Below is a small trained network, with its code and all its weights. Each question gives an input and a class and asks what happens when units are switched off, that is, made to give their printed mean instead of their output.

import numpy as np


def w(rows, s, z=0):
    codes = np.array(rows[::2]) - 128.0
    scale = np.full(codes.shape[1], s)
    scale[-1] = z or s
    return codes * scale


def norm(h):
    return h / np.sqrt((h * h).mean(-1, keepdims=True) + 1e-5)


def f(y):
    return np.maximum(y, 0)


def log_softmax(a):
    a = a - a.max(-1, keepdims=True)
    return a - np.log(np.exp(a).sum(-1, keepdims=True))


def net(x, mask):
    res = np.array(x, float).reshape(1, 4) / 4 @ E
    u = 0
    for l in range(3):
        y = f(norm(res) @ A[l][:, :-1].T + A[l][:, -1])
        res = res + np.where(mask[u : u + 6], y, B[l][:, -1]) @ B[l][:, :-1]
        u += 6
    return log_softmax(norm(res)[-1] @ U[:, :-1].T + U[:, -1])


A, B = {}, {}
E = w([
[166,187,139,67,90,105,79,73,118,133],'x0',
[53,108,1,133,108,73,177,61,194,100],'x1',
[152,105,191,112,100,94,136,67,132,133],'x2',
[150,35,81,73,70,95,22,180,124,99],'x3',
],0.0097)
A[0] = w([
[111,181,194,144,154,244,147,94,66,111,122],'L0N1',
[79,212,98,153,116,54,211,94,101,163,49],'L0N2',
[136,254,131,247,176,89,225,63,52,219,255],'L0N3',
[157,146,128,99,82,161,120,128,117,105,131],'L0N4',
[53,88,62,65,158,178,134,25,212,107,132],'L0N5',
[116,91,45,115,50,110,142,116,221,148,71],'L0N6',
],0.0063,0.0047)
B[0] = w([
[254,183,174,119,80,78,147,122,118,69,182],'L0N1',
[88,56,80,93,153,144,136,51,138,176,168],'L0N2',
[144,152,111,178,170,163,131,108,84,140,246],'L0N3',
[154,144,118,109,172,145,165,145,163,151,147],'L0N4',
[17,124,79,186,121,108,91,73,159,132,197],'L0N5',
[193,177,159,146,99,115,148,148,137,57,180],'L0N6',
],0.011)
A[1] = w([
[55,112,93,142,169,125,163,90,135,110,111],'L1N1',
[64,142,111,129,226,85,173,62,115,170,2],'L1N2',
[68,127,82,144,161,166,134,78,135,208,55],'L1N3',
[215,139,86,96,157,48,103,61,84,32,137],'L1N4',
[98,119,191,64,105,78,162,188,155,173,105],'L1N5',
[156,97,156,61,114,130,96,254,148,181,97],'L1N6',
],0.007,0.0032)
B[1] = w([
[126,164,135,135,135,100,84,110,121,148,234],'L1N1',
[72,174,121,167,149,192,125,104,192,189,209],'L1N2',
[84,202,212,87,203,126,131,25,193,242,207],'L1N3',
[33,117,120,170,156,105,188,140,80,110,255],'L1N4',
[127,154,104,64,88,167,142,129,85,136,140],'L1N5',
[48,53,207,124,1,178,216,28,160,214,202],'L1N6',
],0.0096,0.0058)
A[2] = w([
[100,122,103,121,112,44,84,162,165,9,79],'L2N1',
[94,125,131,100,126,130,140,124,194,143,36],'L2N2',
[136,101,153,76,83,146,99,131,124,187,123],'L2N3',
[131,145,125,108,122,111,129,91,105,140,249],'L2N4',
[183,164,163,149,183,143,139,124,90,121,108],'L2N5',
[156,157,128,150,170,156,190,138,103,119,123],'L2N6',
],0.013,0.002)
B[2] = w([
[229,64,107,118,146,37,73,247,211,109,250],'L2N1',
[232,110,179,50,76,187,125,118,66,93,181],'L2N2',
[44,122,114,147,85,186,202,134,197,177,196],'L2N3',
[126,86,109,171,159,190,99,197,134,150,205],'L2N4',
[162,70,102,86,133,115,93,185,86,70,254],'L2N5',
[161,153,153,61,77,94,89,121,103,82,233],'L2N6',
],0.011,0.0082)
U = w([
[239,155,154,80,158,145,92,159,40,3,2],'0',
[64,206,82,180,193,151,114,29,152,222,191],'1',
[64,86,164,102,57,200,181,165,147,231,178],'2',
[153,73,62,126,115,24,57,187,214,76,90],'3',
],0.017,0.00087)

Each question gives the input, the list of numbers given to net, and the class t.
The units are the neurons (one row each of A and B). Each row of codes is followed by its name. A weight is (code - 128) times the scale printed after its matrix; where a second scale follows, it is the last column's (A, B and U).
mask holds one flag per neuron, layer by layer. A switched-off neuron (its flag False) gives its mean, the last column of its row in B, instead of its output. The means were averaged over made-up inputs and are rounded, as every weight is.
A unit's drop is (log p(t) with every unit on - log p(t) with that unit switched off) / (log p(t) with every unit on - log p(t) with every unit switched off).
unit that matters most: the unit with the biggest drop
k most important neurons: the k neurons with the biggest drops, biggest first
top k neurons in layer l: the k neurons of layer l with the biggest drops, biggest first
drop of u: that unit's drop, to one decimal
input [3,0,2,-4], class 0: unit that matters most => L0N1
input [8,0,-1,2], class 2: top 3 neurons in layer 0 => [L0N5; L0N3; L0N1]
input [-8,0,-6,-6], class 0: 4 most important neurons => [L0N5; L0N1; L2N6; L2N5]
input [6,8,1,0], class 1: 2 most important neurons => [L0N5; L0N1]
input [-4,0,0,2], class 2: 2 most important neurons => [L0N3; L0N5]
input [6,1,8,0], class 1: 4 most important neurons => [L2N1; L0N1; L0N6; L1N6]
input [8,0,-6,-5], class 0: 2 most important neurons => [L0N1; L0N5]
input [-8,4,-7,0], class 1: 2 most important neurons => [L0N1; L2N1]
input [-6,-5,0,1], class 2: 2 most important neurons => [L0N3; L1N6]
input [-5,0,-8,-5], class 0: top 2 neurons in layer 0 => [L0N5; L0N1]
input [-1,-2,7,-8], class 0: drop of L0N1 => 0.1
input [1,-4,5,2], class 2: drop of L0N3 => 0.4
input [8,3,-3,0], class 1: drop of L0N1 => 0.4
input [-5,-1,-2,-7], class 0: drop of L0N1 => 0.5
